Below is a small trained network, with its code and all its weights. Each question gives an input and a class and asks what happens when units are switched off, that is, made to give their printed mean instead of their output.

import numpy as np


def w(rows, s, z=0):
    codes = np.array(rows[::2]) - 128.0
    scale = np.full(codes.shape[1], s)
    scale[-1] = z or s
    return codes * scale


def f(y):
    return np.maximum(y, 0)


def log_softmax(a):
    a = a - a.max(-1, keepdims=True)
    return a - np.log(np.exp(a).sum(-1, keepdims=True))


def net(x, mask):
    res = np.array(x, float).reshape(1, 6) / 4 @ E
    y = f(res @ A[0][:, :-1].T + A[0][:, -1])
    res = res + np.where(mask, y, B[0][:, -1]) @ B[0][:, :-1]
    return log_softmax(res[-1] @ U[:, :-1].T + U[:, -1])


A, B = {}, {}
E = w([
[119,86,229,105,226,215,154],'x0',
[159,108,149,79,140,102,128],'x1',
[254,99,132,183,152,83,204],'x2',
[110,133,127,140,125,126,128],'x3',
[73,143,178,151,154,51,109],'x4',
[139,111,145,117,121,123,122],'x5',
],0.0087)
A[0] = w([
[103,139,147,50,171,194,197,132],'N1',
[151,3,61,215,180,48,181,51],'N2',
[65,147,195,179,183,31,126,198],'N3',
[33,86,96,24,125,119,64,54],'N4',
[129,202,36,97,120,40,102,67],'N5',
[162,179,149,114,6,67,83,10],'N6',
[136,178,146,26,143,143,5,32],'N7',
[149,45,94,121,121,246,163,248],'N8',
[65,147,110,139,93,179,123,120],'N9',
[91,159,89,199,161,157,78,169],'N10',
[152,168,58,90,16,71,122,2],'N11',
[112,93,230,119,233,195,133,54],'N12',
],0.0073,0.0035)
B[0] = w([
[53,113,123,140,81,132,122,209],'N1',
[219,132,153,144,159,244,151,218],'N2',
[158,90,63,75,81,27,69,240],'N3',
[254,114,145,160,105,206,87,222],'N4',
[115,99,179,95,94,185,200,222],'N5',
[87,148,169,174,78,146,150,196],'N6',
[136,199,128,152,161,187,85,190],'N7',
[125,110,78,122,117,102,131,246],'N8',
[166,179,136,124,199,137,74,191],'N9',
[119,221,121,92,186,113,99,185],'N10',
[103,141,138,189,82,87,191,227],'N11',
[91,97,139,164,60,143,167,254],'N12',
],0.0085,0.0066)
U = w([
[44,113,192,167,87,166,186,2],'0',
[202,155,184,187,178,194,86,39],'1',
[123,59,4,115,100,125,87,181],'2',
[120,126,134,145,150,149,125,196],'3',
[103,125,103,90,142,144,157,218],'4',
],0.011,0.0055)

Each question gives the input, the list of numbers given to net, and the class t.
The units are the neurons (one row each of A and B). Each row of codes is followed by its name. A weight is (code - 128) times the scale printed after its matrix; where a second scale follows, it is the last column's (A, B and U).
mask holds one flag per neuron, in row order. A switched-off neuron (its flag False) gives its mean, the last column of its row in B, instead of its output. The means were averaged over made-up inputs and are rounded, as every weight is.
A unit's drop is (log p(t) with every unit on - log p(t) with that unit switched off) / (log p(t) with every unit on - log p(t) with every unit switched off).
The circuit of an input: a set's keep is (log p(t) with only the set's units on - log p(t) with every unit switched off) / (log p(t) with every unit on - log p(t) with every unit switched off). Starting from all 12 units, units are removed one at a time, each time the one whose removal leaves the highest keep (on an exact tie, the one counted first), for as long as the keep stays at least 0.8.
circuit, biggest first: the units of the circuit, biggest drop first
most important unit: the unit with the biggest drop
top k neurons: the k neurons with the biggest drops, biggest first
drop when u is switched off: that unit's drop, to one decimal
input [7,-4,5,-2,-5,-7], class 0: circuit, biggest first	(N12; N1)
input [8,1,0,4,-7,-6], class 0: circuit, biggest first	(N12)
input [1,-4,-5,6,-3,1], class 1: circuit, biggest first	(N9; N4)
input [-6,-5,3,5,6,3], class 0: top 3 neurons	(N5; N6; N11)
input [-4,-4,5,-7,-1,4], class 1: top 3 neurons	(N2; N3; N12)
input [5,-7,-8,0,6,4], class 1: top 2 neurons	(N4; N9)
input [-6,-5,-8,-4,-8,1], class 1: circuit, biggest first	(N4; N9; N3)
input [-4,-4,-1,4,0,-5], class 4: top 2 neurons	(N12; N10)
input [5,3,-8,0,-8,8], class 1: top 4 neurons	(N4; N7; N3; N9)
input [-5,-6,7,-4,0,-4], class 1: top 2 neurons	(N2; N12)
input [2,-5,-7,1,-4,-1], class 1: circuit, biggest first	(N4; N9)
input [3,-3,-4,-1,6,1], class 2: top 2 neurons	(N3; N2)
input [-6,4,-5,7,5,-1], class 0: top 4 neurons	(N5; N6; N11; N8)
input [-5,2,7,4,-6,-2], class 1: circuit, biggest first	(N2)
input [7,-4,6,5,3,5], class 0: top 3 neurons	(N12; N4; N9)
input [-5,2,1,7,-4,-8], class 4: top 2 neurons	(N12; N1)
input [7,0,1,-4,3,4], class 0: top 2 neurons	(N12; N1)
input [3,-1,-8,-5,-2,2], class 1: top 2 neurons	(N4; N7)
input [3,0,-5,1,-1,5], class 1: top 3 neurons	(N4; N3; N7)
input [-5,-1,-5,-1,1,3], class 0: most important unit	N5
input [7,8,-4,-2,-8,-4], class 2: top 2 neurons	(N8; N5)
input [0,-4,0,3,5,-2], class 2: drop when N5 is switched off	0.1
input [3,3,0,7,4,1], class 2: drop when N6 is switched off	0.1
input [8,-2,8,5,-1,1], class 0: drop when N4 is switched off	0.2
input [5,-3,-5,-1,-8,-3], class 2: drop when N8 is switched off	1.1
